Each row is followed by its class.
[-140  -70 -158  136 -341  294   11 -100 -377   58 -161  -19  -72  -13
    3   86 -316   85  278  301   -8 -467  134  164  -80  173  248  154
   30 -112  298 -218 -355 -218 -260  254   12  -85 -172 -248 -157  -79]	Z534
[ 356  250   34   39 -180  -88 -305  308   23 -137 -179 -367   50  158
  -79  -65  175  -55 -272  -26  -54  440   33 -179   46 -107  195  177
  899 -389 -571 -399 -322  129 -748  281  -68 -175  106  -51 -290 -234]	Z582
[ -23 -685  -95 -206  345  -22 -404  337  194 -148  369 -146   69  145
  -42  237   54  195 -273  150   66  245  476 -225  394   42  493  656
  326   75 -204  136 -368 -103 -110  -42 -112  110   66 -273 -167  -96]	Z685
[-119   74  -52  -15    2  343 -122  264 -154  148 -220  361   48  121
  -96 -271   60  -47   58 -170 -105 -224  101  -17  -70 -295   67 -163
   14  -77   18 -163 -113  -47  -73  178  150  100  226 -258 -258  -64]	Z750
[ 332  559  168  -24 -102 -125 -106  460 -178 -148 -192 -229  -98   69
  -48 -250  163   62 -403 -170    7  402  -37 -112   67 -139 -193 -212
  407 -345 -358 -319 -113   80 -529  249   29  -51   25  267 -179 -146]	Z165
[ -49   65  -20 -110  110  -25  500   14  -11  -80 -402  193  -44  379
  128  160 -224  -34   28   93  161   -2  137 -163   -7  271  -31  378
 -337 -144 -144  235  -91   57 -292   -9 -303  -87 -390  143 -261 -206]	Z750
[-100  125   20  -18  147  -18  430  -30 -238    3 -376  138   65  428
  202  106  -45 -117   93   14  -50  -14   50  -54  -39  236  -51  304
 -279 -263  -82  140  -37   83 -312   33 -292 -105 -224   59 -397 -316]	Z165
[ -76  254   26 -116  135 -174  591  -58  -53 -253 -377    3  -75  358
  312    3 -380  -61 -253 -109  163   33  175  -43  -47  339 -140  397
 -384    0   -9  259   49  194 -291   -7 -305  -79 -360  337 -421   33]	Z748
[-208  123  -89   69  -76  112 -210  303   43  184 -219  215  -27  246
   35 -193  108  -61  -13 -131 -187 -121  127  -81  -51 -349   10 -323
   36 -239 -146 -131  -64  -34 -247  152   93   20  124  -52 -109 -279]	Z789
[ 104  120   26   63   37  108   49  192  -64  131 -541  247   -4  234
  165 -147  202  112  -68  -65 -179 -149  131  199   29   49  207 -161
  139 -167 -142 -209 -221   -1 -298  333  -51  -56  183   -6 -195 -229]	Z176
[ 184  -69 -169  141  278  123  -35  195  280  -74  172  440   34  312
  256 -248   74 -113 -291  102  254  390  304 -360   69  -86  487  268
  222 -373 -643 -168 -316  279 -444  107   20 -190  109 -328  -75   50]	Z750
[  59 -307   67 -147  413 -150 -321  445  162 -223  -80 -150 -101  161
  231  -18   50  179 -417   17  127   55  403 -236  250  223  591  567
  118  209 -277   74 -497  -73 -236 -131   16   62  204 -354 -263   76]	Z789
[ -79   34  -91  123  237  323  147   76   50  121  124  699   37  304
  -33 -284   41   59 -102  -21  146  284  121  -76  -15   88  315 -104
  213 -302 -126 -184 -213  302 -183  -75  -17 -149  -25  -87  137   94]	Z996
[-243 -622  -35 -292  260 -137 -283  285   35 -119  117  -22  118  324
  290  197 -218   35 -279  -81   42   28  476 -206  179  134  424  590
  191  -61 -249  265 -315  -46 -459  -63  -82  144  -12 -392 -438 -139]	Z750
[ 331   72  372   84 -325  194  278  -74    5  144  297  -16  235  102
 -159   73 -132 -336  177  355 -123 -352  -45  159  -82  -64 -154  323
  126 -200 -381  -11  195  171 -626  686 -252  -29 -259  115 -228 -187]	Z789
[-126   27 -152    1 -253   40 -183   48   92  122   85  -11  -52 -224
 -109   83 -268 -119  483  314   16 -292   58 -318   20 -156  136  297
   23 -192 -123  -78  -56 -252 -261   98   16 -115 -109 -250 -160 -242]	Z176
[-214 -260   -4 -165 -208   36 -213  221   15  156  146   25 -178   52
  -60  237 -177   60  353  316   72 -428  150 -267  225   56  316  411
   75  -77 -211 -124 -207 -189 -432 -104 -112 -158 -183 -466 -102 -204]	Z165
[ -92  165 -193   12  370  121  100  233   19  -20  -16  710  -60  351
  265 -325 -127  -57 -366  -94  271   92  272 -309 -213   -4  312   91
 -110 -380 -278 -236 -367  469 -499   11  104 -110  -23 -200  -34   31]	Z748
[ 240 -245  457 -110 -476   -9  104  -65  -72  174  424  -96  269  224
  -85  268  -44 -190   91  188 -221 -528  -17  290   35  240  -73  485
  280  -65 -432   -1  118  216 -651  405 -437   66 -261  -49 -288 -336]	Z789
[ 318  486  146  -81  -59  -35   39  311  -57 -190 -207 -391  -48  239
   86 -168  165   88 -404 -112   -9  582 -173 -183  107    0   43 -148
  205 -265 -172 -348 -168  176 -332  195   33 -163  -16  218 -163  -90]	Z750
[ 319  -18  426 -104 -368  -69  -48   -5  155   85  526 -303  381  -99
 -129  253  -90 -309  147  198 -175 -530  -34  195   83  -30  -89  451
  142  -70 -429  175  275  148 -628  329 -370   71 -122 -153 -264 -316]	Z176
[  72   57  -60   62  309  -37  151  183  178 -125 -134  597   83  316
  388 -349 -223 -107 -295  -98  222   87  103 -209 -114   46  494  -38
  102 -342 -428  -27 -141  165 -680   46   83  -49  -30 -339 -127   32]	Z176
[ -24 -110  -90  169 -320   -3 -131   61 -163    3  356  -78 -185 -143
  -50    4   18   97  251  382    1 -147  -92  -42  126  124  501  493
   52   77   11 -198 -102 -419 -313 -104 -108 -175 -145 -383  -17  -16]	Z750
[ 322  322  171 -117 -195 -137 -271  396 -212  -53   42 -425  103   36
 -131 -142  -54 -121 -170    7   20  159  116 -190   28 -143 -100  202
  472 -215 -384 -236 -195  119 -698  342 -119   72  -79   -9 -308 -219]	Z996
[ 104  140  -61  -53 -148  154 -309  368 -234  -72 -415  -12  190  134
  267 -380   40 -134 -182 -175  -69 -173  108   86  154 -254  264 -144
  180 -219 -277 -203 -291  -68 -621  495  101    8  157 -181 -176 -117]	Z492
[ -66 -329  291 -442  515  -70 -346  751  260 -134  182 -122  -62  274
  211  159 -145  211 -664 -172   38  130  491 -380  393   30  420  538
  110  173 -326  204 -175  -27 -225  -83   58  159  -39 -311 -436    9]	Z492
[-255  -57 -124  235  160  -66  566  -97 -175   67 -102  456   16  303
   65  197  -79   -1  378    9  -61  -87  138    3 -255  107  -23  322
 -143 -267    2   42  -33  -13 -206  -68 -275 -165 -279   -9 -188 -219]	Z582
[  -9   43  -68   52 -139   60 -250  238 -109 -113  -55   13 -116 -384
  -84  -23 -528  -74  216  323   65 -609 -112 -246  -21  -78  375  513
  111  166   48  -89 -137 -315 -375  135   47   50 -244 -492 -325   69]	Z582
[ 115  -26  401 -127 -406 -281   98   -9  -43   92  352 -176  319    8
  -45  112 -241 -423  303  166  -43 -641  -49   87    1 -124 -301  317
  -24 -146 -551  128  345   74 -789  450 -255  -42 -215  -12 -267 -273]	Z685
[ -98  229 -132   46   95   89 -330  371  -58  140 -336  205  -51   -4
   -2 -293  142  -76   28 -180   31 -171  -38  -59  -66 -377  -57 -419
  -55  -28  -57   -3  -59  -35  -20  135  101  102  383  -18  -51 -321]	Z996
[ -17   17 -149  -53  397  186  -99  246   52   88 -188  603  -10  262
  123 -257 -108 -103 -138   -1  216   68  208 -333  -94  -42  373  156
  178 -319 -330 -212 -352  368 -511   63   89 -143   73 -402 -171  -16]	Z685
[ -96 -582   98  -96  364  -29 -349  486    5 -195  193  -46   39  210
  118  145  -68  147 -123  243  -19   81  533   36  321  -18  615  583
  113  153  -65  279 -429  -92 -171   73   -6  221   78 -368  -79  -74]	Z165
[-207   88  -10  -80  188 -118  545   91 -199   26 -192  563 -181  356
  140   55 -332  -87   19   37  176  -20  110 -137  -79  296 -200  474
 -599  -55  182  279    8  282  -44 -194 -345  -43 -429  151 -384 -247]	Z996
[  54  -56  400  -66 -292  -63  198   35  -99  164  372 -141  168  130
 -167  259  -53 -229  238  174 -206 -707 -179  421    3  102 -128  462
  194  -99 -258  195  284    2 -498  430 -475    1 -147  -48 -381 -259]	Z748
[-275  -93  -44  195 -161  275 -343  134    0  312 -112  325   75  154
 -129  -40  350  -17  325  -63 -196 -195   20  126 -296 -278  -23 -290
  281 -222 -137  -73 -147  -22 -351  169   69  -17  370 -197  242 -395]	Z492
[-349  285  -40  -11 -199   49 -309  287 -179  320 -617  398 -189  259
   27 -298   99 -112  161 -131 -134 -192  -40 -111 -181 -209 -235 -558
  -70 -382  -67 -113 -237   10 -376  125  151  -64  275   26  -27 -478]	Z582
[ -41  -38  -64   31  334  235   93  199  211   84   96  476   38  458
  251 -146   74  -15 -134   39   45  319  202 -211   51  -12  367  -55
  462 -455 -477 -251 -138  225 -394  209   22 -158   29 -262   53  -39]	Z534
[ 275  -17  439 -111 -454 -173   43  -28  -91  259  411 -201  334  -18
 -102  125 -329 -432  367  398  -88 -517  -28   63  152   84   43  499
   32  -65 -306   98   49  124 -604  484 -413    8 -280  -59 -476 -394]	Z176
[ -59  -54   -2 -123  143 -157  460   -2 -360 -166 -641  221  -56  349
  151  270 -168   72  -72 -178   31   -4  197   76 -115  290   17  479
 -129  -14   10  134 -225   89 -259  -84 -271  -73 -326   48 -500 -107]	Z582
[ 174  -56   20  201  501  257  268  219  107    6  139  461 -116  417
  293 -269   96  125 -369   59  177  269  200  -24  -10  208  572  270
  194  -81 -234 -203 -335  354 -113   67  -28  -98   -9 -279  100  308]	Z750
[-163  132 -209  106  -60  242 -373  308  -92   35 -561  245  -38   21
   46 -122  174  -27   60 -241  -73 -159  -40  221 -137 -312 -121 -387
  258 -219 -124  -60 -115  -15 -216  229  156   14  377  -49   32 -350]	Z492
[ 246  498   50  -34 -161 -139 -326  376 -176 -281 -424 -362   34  149
   45 -181  114  -40 -418 -112   37  275  -10  -64   -9 -228  -54 -125
  248 -289 -433 -171 -183   90 -625  194   91  -48   33   62 -161 -264]	Z176
[ 187  271   86 -292  -48  -43 -309  382 -320  -14 -526 -132   60  327
    2   -5  129   -1 -203  -48  -71  199  147 -122   65  -55  122  -12
  494 -456 -390 -234 -344  174 -639  154   14   34    8 -180 -331 -481]	Z165
[-104  183  115 -175   80 -186  488   97 -162  -97 -341  225  -10  271
   93  131 -301 -191  144   30  129   29   38 -129  -16  219 -178  499
 -390   36  -99  191  115  177 -229  -22 -291 -106 -359   99 -464 -227]	Z176
[ 172   56  -46  149  330   80  145  156  364    5   44  524   34  454
  234 -228   18   52 -415   48  224  284  179 -294 -157   44  392   28
  290 -307 -733 -308 -161  275 -713  191   30 -260 -109 -186  143  156]	Z996
[ 138  297  183  180   24   49 -115  345 -211 -224 -356  -89 -278  177
   65  -28  201  153 -346 -107 -130  305  -91  181  -55   32  -16  -57
  701 -156 -346 -331 -161  137 -495  201  129 -176   91   27   82    2]	Z789
[ -12  102   26  108   55  264 -243  396 -149  164   56  364 -126  -42
  -15 -199  183   -2  -43 -166  -82 -128  -77   47  -31 -219  246   43
  276  142 -170 -127  -16  -39  -86  155   77   -4  220 -213  139 -140]	Z996
[-304    7   30    5   86   20  290   19 -210   27 -245  271   35  182
  -33  292 -120 -156  207  124  -43 -133   73   -8  -52  173 -266  385
 -336  -65   98  327   22  157 -205   24 -352  -41 -202  138 -251 -413]	Z176
[ 115  -78  277 -203 -347  -64  -94    6   -1   56  357   27  327  147
 -270  245  -46 -240  117  218  -80 -477 -118   71   33 -116   26  351
 -119  -61 -283  144  105  178 -462  189 -327   33 -168 -128 -305 -442]	Z534
[ -70 -102  -14   11 -240  -63 -103   28  -39  -51  -85  -37 -170 -223
   67  160 -113   11  289  289  125 -318 -109  -44  -15  -42  219  208
   -2   38  -85  -32  -97 -404 -315   45  138 -176  -22 -307  -88    4]	Z750
[ 402  294  193 -236  -18 -113 -246  296   11 -227 -233 -504  -27  173
  -22  -43  148   93 -336  -86   55  179   18 -260   82 -141  153  173
  495 -160 -516 -248 -195   78 -455    0  112  -73  -35 -133  -75 -108]	Z748
[-219   -6  -12  104  -31    3  393 -130 -295   96 -223  254  -25  421
  -50  204 -113  -64  -32   48   68   38  177 -104 -208  371  -86  357
 -162 -213   62   69 -215  238 -170 -190 -285 -114 -400   51 -286 -188]	Z534
[-154  -15   18  -24  101  203  -76  401   -6   91 -100  610   36  275
   10 -156  271  113   84 -112 -152 -219  125   78  -30 -176  309   -7
 -201  -61 -165  -85  -81  -85 -327   -7  -21   78  205 -294 -153 -287]	Z750
[   4  -51 -106  -22 -301    9 -239   91 -138   22 -198  -64 -126 -118
   37   35 -286   34  268  374   48 -296  180 -205    5  -31  307  307
  122 -149 -104 -244 -277 -236 -439  202  134  -94 -204 -394 -158  -55]	Z492
[-363 -114 -116  -62 -212  -16 -208   41  -15   43 -324  199 -176 -156
  203  192 -324  -65  355  248  162 -356  -90 -358   -1   30  128  -75
 -199 -224   20   90 -163 -288 -347 -151  209 -165 -102 -299 -177 -295]	Z789
[ 168  219 -178  113  151  228 -305  154 -189  149 -556  163  132   20
  100 -206  368    5   63 -224 -173 -328   65  188  -45 -250  392 -223
  337  -93 -107 -310 -353   77  -69  144   94  -36  509 -358 -121 -294]	Z748
[  31   11  -10   92 -327  404 -221  231 -487  -61    7 -139 -117  -85
  -14  -26 -153   73 -141  265  -14 -342   84  326   91  101  288  282
   24  -10  238 -221 -298 -113 -309  283   88  -15 -131 -284  -94   30]	Z996
[  54 -374  162 -307  460 -119 -351  494   24  -96  -20 -239   98  151
  108  191  -11   85 -156   52  135   -8  499 -309  287   53  532  646
  141   56 -378  163 -426   -3 -266  -77    7   74  111 -468 -313 -123]	Z165
[-137  -82 -169  -99  244  121    6  204  205  153  148  706   77  295
   20 -213 -134 -148  -43 -163  173  203  188 -312  -99 -141   86   -2
   48 -351 -378  -67   15  229 -366  -40   22  -33  -52 -175  -91 -108]	Z492
[ 124  -89  417  -41 -363  -55  311  -43  118   32  431 -170  227  109
   49  166 -365 -283   -6  180   -3 -433  -12   24 -105  -26 -125  328
   45 -145 -448  161  303   17 -745  585 -238   67 -351  129 -453  -41]	Z750
[  88 -264  124   -3  214  287  184  233   43  -80  -16  553  -63  481
  153 -116   67  216 -272  101  106  291  185   73  -14  273  487  276
  162  -30 -157 -200 -382  261 -482  122  -12 -114  -41 -315   68  204]	Z750
[  77  -58  385  -73 -609  -37   43 -127   22   53  154 -191  186   64
 -144  292 -180 -309  128  112 -127 -689 -301  164  -74  -58 -503    4
   61 -177 -408  149  385  -45 -701  400 -219   38 -191   88 -309 -359]	Z492
[-291   73  -24   75   67  -60  398 -116 -283   78 -331  246   39  308
  -52  243 -131  -91  165   50   60  -25  101   33 -295  355 -213  329
  -98 -206   10  172 -119  188 -188  -97 -296  -53 -311  114 -268 -256]	Z176
[ 329 -165  450 -139 -204   53  225 -127 -115  -74  218 -157  219  214
  121  205 -116 -160   94  135 -157 -515 -147  259   53  131 -100  321
    2    1 -335   56  177   21 -566  430 -237   49 -150 -118 -247 -219]	Z534
[  18  225 -147  162  -32  138 -227  238 -204   47 -377  486   78  -14
   24 -475  240  -96   66  -54  -59 -203  -84  -34   13 -426  137 -423
    2  -12  -98 -163 -113 -105 -276  298   58   59  315 -116   41 -193]	Z996
[ 345  255   48    6 -136 -192 -371  275 -183  -54 -217 -330   64  141
 -132 -157  302   50  -60  188  -29  451   -6 -170   78 -151  265  -17
  604 -290 -470 -329 -363   -3 -536  230  -14  -52  -37  -35  144 -288]	Z176
[  11 -182  160  -39  345   56  223  234   98  101 -104  410  -42  653
  266 -113   -1   52 -236  116   93  216  352 -180   63  286  427  229
  443 -346 -510 -135 -356  338 -525  207 -104 -137 -151 -246   15   89]	Z748
[ 254 -137  468 -109 -262  -86  299  -89  -97 -131  298    8  262  169
   45  109 -258 -227   54  150  -87 -477 -225  300   48   80 -163  391
  -26   12 -231  143  254   78 -626  415 -260  -28 -256  -17 -369  -97]	Z748
[ 233  334  123  -50 -137 -100 -199  223 -229    8 -370 -229   97  238
  -89 -136   90  -24 -224   48  -12  217  -17 -278  -56 -132  -46 -266
  373 -425 -331 -186 -200  112 -485  270   56   33  -85   81 -119 -358]	Z996
[-195  -48 -350   35 -316  190 -182    3  -93  -24   77  270 -110  -93
  -29  -85 -174 -104  291  139   58 -382  -96  -32 -103 -163  177  232
 -269  -48    4 -213  -38 -257 -235  -35   77  -88  -26 -357 -142 -104]	Z582
[-213  148   42 -109  149 -257  425   92 -170   12 -201  111  -67  277
   12  218 -156 -125  118 -211  -23   -6  174 -135  -59  305  -92  568
 -151  -67  -70  124   -9  101 -114 -265 -373 -113 -232  -62 -575 -124]	Z534
[-139  115 -171   20  -97  162 -356  317 -196  174  -78  273  -24   62
  -91 -332  182  -40  255 -141  -90 -174   33  -87  103 -417  261 -171
   -6   -6   10 -247 -319  -77  -98    4   62  -68  323 -336   14 -203]	Z750
[ 438  162  234  -34  133  115   39  192  -10 -158 -247 -412   44  287
   39  162  186  108 -231  185  -46  374   68  -44  178  -11   62   68
  534 -198 -386 -281 -234  275 -261  377  -13 -110  -69   33   49 -154]	Z176
[   7  171   37  -25  194   33  583  -73 -180  -93 -355  117   76  273
   94  282 -355  -73  -72  -37   39 -140  124   -1 -119  361   34  443
 -271   22   73  132  -16  308   -8  -44 -257  -14 -389   19 -387 -174]	Z176
[ 468  341  200 -182  106   63  -96  342   73 -199    0 -750  -81   88
   42   13    2   51 -403 -182   64  327  -91 -267  172   19   30  229
  463  -42 -366 -377 -171   65 -137  187  125 -133   49   35 -262  -15]	Z492
[ -57 -465  129 -290  215 -252 -399  520 -136 -107  247  -84  -83  202
   13    8  -36  111 -262  124  219  214  406 -363  437  174  600  797
  -76  268 -182  210 -527  -98 -195 -214 -124    4  -39 -281 -199  -82]	Z996
[ -26  -32  -30   78 -292  -29 -175  240  -39  118  -15  121 -175 -161
  -41   22 -321  -64  362  488   72 -277    5 -263  108  -30  308  229
  -44 -116   69  -28 -172 -198 -401  103  -11 -121 -241 -393  -57 -239]	Z685
[  40  -68    7 -128  346  121  257  163  161   25  350  439  203  418
  377 -173 -235 -160 -147 -130  135   47  364 -277   39   81  500  493
   -1 -261 -521 -207 -151  282 -663  164 -129 -202  -98 -377 -410   83]	Z534
[-274 -532  -13 -385  224 -124 -506  252  140 -119   93 -154  -30  275
   69  286 -221   63 -384  -94  177   60  506 -396  179   64  205  463
   77  -13 -338  190 -342   20 -284 -359  105   95  -18 -310 -343 -106]	Z492
[  48   16  342  -49 -324   94  225  -51 -155  157  228   26  222   21
  -79  268 -294 -320  280  131  -48 -654 -112  139 -155 -127 -373  157
 -239 -154 -124  183  347  151 -433  387 -177   27 -177   29 -425 -446]	Z996
[ -56   87   21  -57  283  -23  380  256 -216  -81 -352  478  -63  434
  186   52 -281 -111 -370 -160  199   -7  165 -131 -113  232  -89  361
 -408 -101  -53  244  -96  301 -207  -69 -215   42 -296  127 -567 -344]	Z748
[ 142  247 -201   25  299   69   91  -26  161   40 -314  372  113  234
  182 -273  -32 -186  -38  141  259  248  295 -398  -56  102  450  141
  188 -413 -519 -294 -361  405 -470   85  -35 -244   95 -271 -221   67]	Z582
[-202  209  -16  116   90  -25  -63  264 -158  122 -534  209 -144  -25
   57 -201  252   31  164 -318 -187 -299 -195   68  -35 -236   77 -462
   37  -61  181  -31  -57 -234  -81    0   75  -78  394 -113 -103 -141]	Z748
[ 124 -147   44  160  267  275   48  213   67  -52  188  559   47  484
  185 -137  192   76 -566   -8   27  277  228  181   46  -37  385  -33
  258 -292 -287 -188 -285  321 -417  134   41  -57  -13 -162   44   86]	Z492
[ 210 -291  614 -197 -178  208  234   97 -210   35  455 -212  346  238
  -42  291 -118 -121  142  307 -173 -623   -8  356  194  196  125  586
  -56  109 -217  160   76   31 -475  521 -360  147 -302 -246 -304 -128]	Z176
[-178   82   39  -81 -123 -161  225  109 -161 -175 -333  120  -26  345
   31  158 -143  -96 -150  -44  103  151  183  -40  -56  196 -109  408
 -196 -131 -192  203 -144  143 -584 -100 -280 -100 -341  178 -277 -229]	Z176
[  80  389   -2  112  -14  -77   44   42 -103 -154 -128 -136  -92  102
 -134   14  -19  -94  -22   76    1  338  -35  -92 -113   -6 -165  -45
  484 -228 -211 -237 -213  210 -469  229  -96 -128   91  192 -116 -143]	Z789
